Below is a small trained network, with its code and all its weights. Each question gives an input and a target symbol and asks what happens when units are switched off, that is, made to give their printed mean instead of their output.

import numpy as np


def w(rows, s, z=0):
    codes = np.array(rows[::2]) - 128.0
    scale = np.full(codes.shape[1], s)
    scale[-1] = z or s
    return codes * scale


def f(y):
    return np.maximum(y, 0)


def softmax(a):
    e = np.exp(a - a.max(-1, keepdims=True))
    return e / e.sum(-1, keepdims=True)


def log_softmax(a):
    a = a - a.max(-1, keepdims=True)
    return a - np.log(np.exp(a).sum(-1, keepdims=True))


def net(x, mask):
    ids = ['αγδηλω'.index(c) for c in x.split()]
    T = len(ids)
    res = E[ids] + P[:T]
    r = res
    for j in range(2):
        rows = slice(4 * j, 4 * j + 4)
        q, k, v = (r @ M[0][rows].T for M in (Q, K, V))
        z = softmax(np.where(np.tri(T) > 0, q @ k.T / 4**0.5, -1e9)) @ v
        o = O[0][rows]
        res = res + np.where(mask[j], z, o[:, -1]) @ o[:, :-1]
    y = f(res @ A[0][:, :-1].T + A[0][:, -1])
    res = res + np.where(mask[2:6], y, B[0][:, -1]) @ B[0][:, :-1]
    return log_softmax(res[-1] @ U[:, :-1].T + U[:, -1])


Q, K, V, O, A, B = {}, {}, {}, {}, {}, {}
E = w([
[171,31,202,102,111,99],'α',
[88,112,150,207,137,124],'γ',
[153,67,206,72,103,71],'δ',
[147,157,151,175,72,181],'η',
[151,173,114,138,202,70],'λ',
[156,107,251,88,149,242],'ω',
],0.02)
P = w([
[124,249,217,119,123,66],'0',
[153,192,141,134,83,78],'1',
[141,165,128,137,93,98],'2',
[135,138,115,141,99,113],'3',
[131,123,109,140,104,124],'4',
[126,108,105,139,108,133],'5',
[125,94,104,142,112,142],'6',
[123,80,100,145,118,150],'7',
[124,65,96,146,120,155],'8',
[125,48,93,152,129,164],'9',
[115,42,89,136,122,161],'10',
[117,24,91,138,133,167],'11',
],0.012)
Q[0] = w([
[11,123,150,136,118,161],'H1',
[122,121,152,107,58,138],'H1',
[160,62,203,61,126,172],'H1',
[146,176,149,44,147,242],'H1',
[96,136,120,75,171,52],'H2',
[194,137,129,57,179,204],'H2',
[174,178,160,139,96,131],'H2',
[74,117,200,121,110,110],'H2',
],0.012)
K[0] = w([
[91,85,169,202,40,96],'H1',
[99,243,134,210,109,194],'H1',
[172,120,69,191,212,250],'H1',
[184,132,170,25,15,217],'H1',
[144,120,144,151,254,67],'H2',
[209,101,64,38,189,163],'H2',
[177,206,193,136,75,123],'H2',
[118,31,183,139,207,160],'H2',
],0.0089)
V[0] = w([
[202,157,117,119,133,131],'H1',
[97,88,141,139,137,36],'H1',
[101,168,109,156,72,146],'H1',
[97,173,149,133,33,205],'H1',
[114,160,72,108,144,43],'H2',
[138,103,237,104,11,102],'H2',
[75,205,84,113,163,169],'H2',
[65,153,161,25,27,103],'H2',
],0.011)
O[0] = w([
[107,125,201,154,107,162,121],'H1',
[128,144,73,67,92,113,136],'H1',
[155,148,50,133,205,215,142],'H1',
[113,58,111,184,254,132,163],'H1',
[70,64,51,156,133,230,51],'H2',
[158,185,118,53,97,135,248],'H2',
[210,27,189,138,134,74,66],'H2',
[56,108,98,20,31,134,124],'H2',
],0.0092,0.012)
A[0] = w([
[149,94,202,153,120,236,41],'N1',
[58,23,187,115,114,139,108],'N2',
[87,16,99,220,189,177,4],'N3',
[80,130,73,253,151,149,128],'N4',
],0.012,0.0021)
B[0] = w([
[102,101,80,115,98,66,231],'N1',
[120,147,142,147,115,120,132],'N2',
[2,143,214,109,154,208,181],'N3',
[135,86,111,101,113,81,253],'N4',
],0.017,0.0064)
U = w([
[85,253,125,160,158,106,183],'α',
[171,85,71,102,111,92,174],'γ',
[91,111,103,107,120,102,131],'δ',
[109,114,161,92,150,154,151],'η',
[131,118,148,124,99,133,114],'λ',
[126,144,155,105,149,88,1],'ω',
],0.019,0.0071)

Each question gives the input, a string of symbols that net reads in full, and the target symbol t.
The units are the heads (4 rows each of Q, K, V and O) and the neurons (one row each of A and B). Each row of codes is followed by its name. A weight is (code - 128) times the scale printed after its matrix; where a second scale follows, it is the last column's (O, A, B and U).
mask holds one flag per unit, heads first, then neurons. A switched-off unit (its flag False) gives its mean, the last column of its rows in O or B, instead of its output. The means were averaged over made-up inputs and are rounded, as every weight is.
A unit's drop is (log p(t) with every unit on - log p(t) with that unit switched off) / (log p(t) with every unit on - log p(t) with every unit switched off).
The circuit of an input: a set's keep is (log p(t) with only the set's units on - log p(t) with every unit switched off) / (log p(t) with every unit on - log p(t) with every unit switched off). Starting from all 6 units, units are removed one at a time, each time the one whose removal leaves the highest keep (on an exact tie, the one counted first), for as long as the keep stays at least 0.8.
units of the circuit, in order: the units of the circuit, biggest drop first
unit that matters most: the unit with the biggest drop
top k neurons: the k neurons with the biggest drops, biggest first
heads that matter: for each layer, one digit per head in row order, 1 if its drop is at least 0.15 and else 0, layers parted by /
input α λ ω ω η α λ ω ω δ α γ, target α: heads that matter	11
input α η α, target α: top neuron	(N4)
input γ γ γ α δ λ λ δ δ, target λ: units of the circuit, in order	(H1, N1)
input λ η λ α α, target λ: top 2 neurons	(N3, N1)
input α γ η ω ω η η α η δ λ η, target η: units of the circuit, in order	(N3, H1)
input α λ λ λ γ λ, target η: units of the circuit, in order	(H2, N3)
input α γ η η η, target δ: heads that matter	10
input λ γ λ η γ η α λ, target δ: heads that matter	11
input η η γ γ δ η, target δ: units of the circuit, in order	(H1, N1, N3, H2)
input α α ω λ δ α η η δ, target η: heads that matter	11
input η γ ω δ λ α η, target γ: units of the circuit, in order	(H2, N3)
input η γ γ γ, target δ: units of the circuit, in order	(H2, N4, N3)
input γ λ λ γ γ, target δ: units of the circuit, in order	(H2, N4, H1, N3)
input ω γ λ δ λ, target γ: units of the circuit, in order	(H2)
input γ γ γ η η λ η λ ω δ, target ω: units of the circuit, in order	(H2, N1)
input α α α η ω η η λ λ α γ, target α: heads that matter	10
input δ ω η η η η η δ, target η: heads that matter	10
input α λ η δ γ δ η η α, target η: top 2 neurons	(N1, N4)
input γ δ η λ α λ λ γ α, target λ: units of the circuit, in order	(H1, N4)
input γ λ γ γ α η λ γ δ γ γ, target η: units of the circuit, in order	(N3, H2)
input α α η η λ α η α γ η γ, target γ: unit that matters most	H1
input δ η ω λ η γ η ω λ α δ η, target η: heads that matter	10
input η λ λ γ γ ω η ω γ α, target ω: heads that matter	01
input η η γ δ α ω γ γ α α δ γ, target η: heads that matter	01
input δ η α γ η α α δ δ, target α: units of the circuit, in order	(H2, N4)
input γ ω α γ α η λ δ ω ω η, target γ: units of the circuit, in order	(H2, H1, N3, N1)
